Below is a small trained network, with its code and all its weights. Each question gives an input and a target symbol and asks what happens when units are switched off, that is, made to give their printed mean instead of their output.

import numpy as np


def w(rows, s, z=0):
    codes = np.array(rows[::2]) - 128.0
    scale = np.full(codes.shape[1], s)
    scale[-1] = z or s
    return codes * scale


def f(y):
    return np.maximum(y, 0)


def softmax(a):
    e = np.exp(a - a.max(-1, keepdims=True))
    return e / e.sum(-1, keepdims=True)


def log_softmax(a):
    a = a - a.max(-1, keepdims=True)
    return a - np.log(np.exp(a).sum(-1, keepdims=True))


def net(x, mask):
    ids = ['ΠΣΦΩημ'.index(c) for c in x.split()]
    T = len(ids)
    res = E[ids] + P[:T]
    r = res
    for j in range(2):
        rows = slice(3 * j, 3 * j + 3)
        q, k, v = (r @ M[0][rows].T for M in (Q, K, V))
        z = softmax(np.where(np.tri(T) > 0, q @ k.T / 3**0.5, -1e9)) @ v
        o = O[0][rows]
        res = res + np.where(mask[j], z, o[:, -1]) @ o[:, :-1]
    y = f(res @ A[0][:, :-1].T + A[0][:, -1])
    res = res + np.where(mask[2:18], y, B[0][:, -1]) @ B[0][:, :-1]
    return log_softmax(res[-1] @ U[:, :-1].T + U[:, -1])


Q, K, V, O, A, B = {}, {}, {}, {}, {}, {}
E = w([
[70,77,112,160,129,103,124,140,117,194,6,184],'Π',
[107,102,87,194,64,144,137,199,144,205,55,133],'Σ',
[166,167,19,4,122,158,113,118,133,182,122,126],'Φ',
[82,235,207,118,140,78,152,167,108,164,171,122],'Ω',
[135,65,171,81,101,83,174,118,119,100,185,157],'η',
[190,167,199,178,167,239,152,107,110,137,105,137],'μ',
],0.011)
P = w([
[93,152,100,124,80,153,87,33,52,151,122,2],'0',
[88,150,135,105,94,148,94,82,36,160,101,92],'1',
[127,160,157,104,89,129,79,117,77,144,85,108],'2',
[137,138,153,113,108,128,105,120,95,176,100,121],'3',
[134,135,149,121,124,132,119,128,112,177,109,136],'4',
[144,128,142,122,135,129,137,141,130,176,116,143],'5',
[152,126,135,127,143,126,159,150,140,172,123,155],'6',
[148,131,130,129,153,123,179,159,156,157,125,166],'7',
[155,135,122,126,163,124,197,169,170,144,131,177],'8',
[139,131,119,124,169,127,223,171,171,131,136,192],'9',
[142,136,109,124,174,133,234,183,190,117,141,204],'10',
],0.0088)
Q[0] = w([
[115,86,101,157,111,129,146,209,151,169,33,173],'head 0',
[186,216,118,45,198,220,211,141,79,244,98,202],'head 0',
[115,122,185,180,123,101,105,99,139,17,211,73],'head 0',
[113,119,139,198,150,130,177,221,159,217,59,187],'head 1',
[46,116,85,129,119,20,129,222,176,174,118,138],'head 1',
[139,1,38,166,159,178,116,96,225,102,92,131],'head 1',
],0.0078)
K[0] = w([
[192,160,126,117,179,158,205,150,191,99,196,122],'head 0',
[123,118,121,132,149,111,177,217,181,125,122,242],'head 0',
[118,105,129,117,72,113,49,65,79,139,119,71],'head 0',
[175,157,198,133,220,121,195,162,181,118,150,185],'head 1',
[114,140,117,91,152,67,187,193,228,108,182,132],'head 1',
[202,56,40,123,185,187,168,140,254,98,73,196],'head 1',
],0.0085)
V[0] = w([
[187,119,30,30,121,156,100,92,147,129,144,134],'head 0',
[187,71,195,170,156,202,174,76,108,102,115,140],'head 0',
[99,71,170,56,178,68,153,66,99,103,132,182],'head 0',
[110,124,66,115,141,158,49,76,109,153,42,103],'head 1',
[191,207,141,84,183,190,65,90,114,127,164,81],'head 1',
[119,152,211,255,202,171,123,108,102,114,83,133],'head 1',
],0.0073)
O[0] = w([
[92,68,254,100,137,152,175,216,123,164,86,68,205],'head 0',
[187,215,173,120,27,139,164,51,113,153,89,134,66],'head 0',
[233,152,89,120,91,39,171,168,120,172,172,2,80],'head 0',
[98,166,134,127,133,122,224,129,197,83,209,145,253],'head 1',
[221,88,94,140,161,123,204,167,94,61,112,180,222],'head 1',
[130,55,110,70,170,132,154,92,176,59,57,26,94],'head 1',
],0.0072,0.0034)
A[0] = w([
[74,87,117,104,126,113,147,110,111,36,171,111,8],'neuron 0',
[180,187,104,121,86,137,140,105,117,174,143,67,109],'neuron 1',
[83,72,126,169,185,146,93,128,182,100,143,182,122],'neuron 2',
[81,79,208,155,143,130,147,171,169,129,132,124,20],'neuron 3',
[163,89,106,146,137,135,98,150,98,114,116,204,130],'neuron 4',
[90,145,129,151,142,112,2,135,81,140,121,72,88],'neuron 5',
[164,53,139,132,182,130,157,140,181,45,108,88,11],'neuron 6',
[120,77,95,160,98,140,33,77,115,124,75,167,71],'neuron 7',
[116,130,207,132,115,145,158,182,128,149,113,131,167],'neuron 8',
[170,103,183,144,105,99,89,147,110,138,117,153,171],'neuron 9',
[137,103,132,161,102,120,89,149,61,141,60,100,95],'neuron 10',
[84,86,137,140,128,119,98,185,128,170,158,148,152],'neuron 11',
[122,67,132,158,151,129,121,179,82,137,88,118,56],'neuron 12',
[105,199,144,180,133,150,107,82,119,128,130,124,192],'neuron 13',
[114,120,84,66,99,153,39,73,136,159,82,34,208],'neuron 14',
[79,165,199,146,85,153,86,109,114,164,74,122,106],'neuron 15',
],0.0086,0.0017)
B[0] = w([
[201,83,153,182,23,51,65,116,54,194,60,183,142],'neuron 0',
[112,127,172,166,32,82,88,125,136,94,126,197,167],'neuron 1',
[61,124,197,169,50,70,133,175,177,104,163,187,180],'neuron 2',
[207,189,62,164,69,80,110,57,106,181,141,149,207],'neuron 3',
[176,77,140,136,135,147,47,112,56,95,80,150,179],'neuron 4',
[164,111,40,122,206,121,26,125,75,132,234,81,154],'neuron 5',
[31,100,77,145,106,2,64,205,144,187,234,96,172],'neuron 6',
[95,226,116,130,131,148,200,100,214,106,187,135,169],'neuron 7',
[159,101,165,116,121,145,150,116,112,150,35,115,253],'neuron 8',
[120,181,91,100,199,198,152,96,148,87,162,95,157],'neuron 9',
[174,142,100,146,181,193,38,66,92,31,142,182,164],'neuron 10',
[66,73,128,109,160,105,101,204,118,143,167,77,241],'neuron 11',
[125,158,161,161,121,158,89,93,150,35,144,218,182],'neuron 12',
[194,178,105,108,176,210,180,64,129,119,84,116,158],'neuron 13',
[63,19,212,74,234,175,193,236,116,161,50,49,163],'neuron 14',
[211,183,26,136,125,85,116,76,90,232,169,74,182],'neuron 15',
],0.0071,0.0052)
U = w([
[100,212,85,138,127,90,184,117,206,126,224,120,47],'Π',
[207,177,151,127,113,216,181,44,132,95,60,168,246],'Σ',
[145,105,146,170,1,20,88,128,98,166,114,161,136],'Φ',
[63,127,170,140,134,165,73,133,160,50,145,198,96],'Ω',
[191,128,34,130,176,125,48,101,62,140,169,90,3],'η',
[73,40,199,82,207,157,168,212,127,148,81,31,199],'μ',
],0.0083,0.00075)

Each question gives the input, a string of symbols that net reads in full, and the target symbol t.
The units are the heads (3 rows each of Q, K, V and O) and the neurons (one row each of A and B). Each row of codes is followed by its name. A weight is (code - 128) times the scale printed after its matrix; where a second scale follows, it is the last column's (O, A, B and U).
mask holds one flag per unit, heads first, then neurons. A switched-off unit (its flag False) gives its mean, the last column of its rows in O or B, instead of its output. The means were averaged over made-up inputs and are rounded, as every weight is.
A unit's drop is (log p(t) with every unit on - log p(t) with that unit switched off) / (log p(t) with every unit on - log p(t) with every unit switched off).
The circuit of an input: a set's keep is (log p(t) with only the set's units on - log p(t) with every unit switched off) / (log p(t) with every unit on - log p(t) with every unit switched off). Starting from the 12 units with the biggest drops (on a tie, the unit counted first), units are removed one at a time, each time the one whose removal leaves the highest keep (on an exact tie, the one counted first), for as long as the keep stays at least 0.8.
circuit, biggest first: the units of the circuit, biggest drop first
most important unit: the unit with the biggest drop
top k neurons: the k neurons with the biggest drops, biggest first
which heads matter: for each layer, one digit per head in row order, 1 if its drop is at least 0.15 and else 0, layers parted by /
input Π Π Σ η Π Σ Π Φ Σ, target Φ: most important unit : neuron 3
input Π Φ Π Φ η Π Φ Φ, target μ: which heads matter : 10
input Φ Φ Π Π μ η Φ Ω Π, target Ω: circuit, biggest first : [head 1; neuron 12; neuron 10]
input Π μ Φ Π μ Φ η μ Π Φ Σ, target Φ: circuit, biggest first : [neuron 3; head 1]
input μ Ω Ω η Ω μ, target η: circuit, biggest first : [head 1; neuron 6; head 0]
input Ω Σ Φ Φ Φ Π Ω Φ Σ, target Ω: which heads matter : 11
input Φ Π Φ Φ η Π Σ Σ, target Π: which heads matter : 11
input Σ Σ Σ Φ, target μ: which heads matter : 00
input μ Σ Σ μ, target Ω: which heads matter : 11
input η Ω Σ Π Π η Φ μ Σ Σ Π, target Π: top 4 neurons : [neuron 7; neuron 15; neuron 8; neuron 2]
input Ω Σ Φ Φ Ω μ μ Σ Ω, target Σ: circuit, biggest first : [neuron 11; head 1; head 0]
input Φ μ Φ Φ Σ Σ η Π Π, target η: circuit, biggest first : [head 1; neuron 15; neuron 5]
input Ω μ Ω, target Σ: circuit, biggest first : [neuron 11; neuron 6; head 1]
input η Σ μ μ μ μ μ Φ η Φ Σ, target η: circuit, biggest first : [head 1; neuron 15; neuron 10]
input Φ Σ Φ μ Φ, target Σ: circuit, biggest first : [head 0; neuron 11]
input Φ μ Ω Ω μ Π Ω Σ μ η, target Φ: circuit, biggest first : [neuron 0]
input μ Φ Ω Φ η Φ Φ Φ Π μ Π, target Σ: which heads matter : 10
input μ η Φ Φ Φ Φ Π Π, target Φ: which heads matter : 01
input Σ Φ η Ω Φ Φ η Σ Σ Σ, target Π: which heads matter : 11
input Π η Σ Π, target η: circuit, biggest first : [neuron 15; head 1; neuron 5]
input Σ Π Ω Ω Π Σ, target Ω: which heads matter : 10
input Ω μ Ω η μ Φ μ, target μ: top 4 neurons : [neuron 6; neuron 3; neuron 15; neuron 12]
input Ω Ω Ω Π, target Ω: which heads matter : 10
input μ μ Φ Φ μ Φ η Ω Φ μ, target μ: top 3 neurons : [neuron 6; neuron 3; neuron 15]
input μ Π Φ η Ω μ, target Π: top neuron : [neuron 6]
input Φ Π Φ Π Φ Φ Φ Φ Σ Π, target Φ: top 3 neurons : [neuron 3; neuron 2; neuron 15]
input μ Π Φ Ω Ω Φ μ Π Φ Φ η, target Φ: top 2 neurons : [neuron 3; neuron 14]
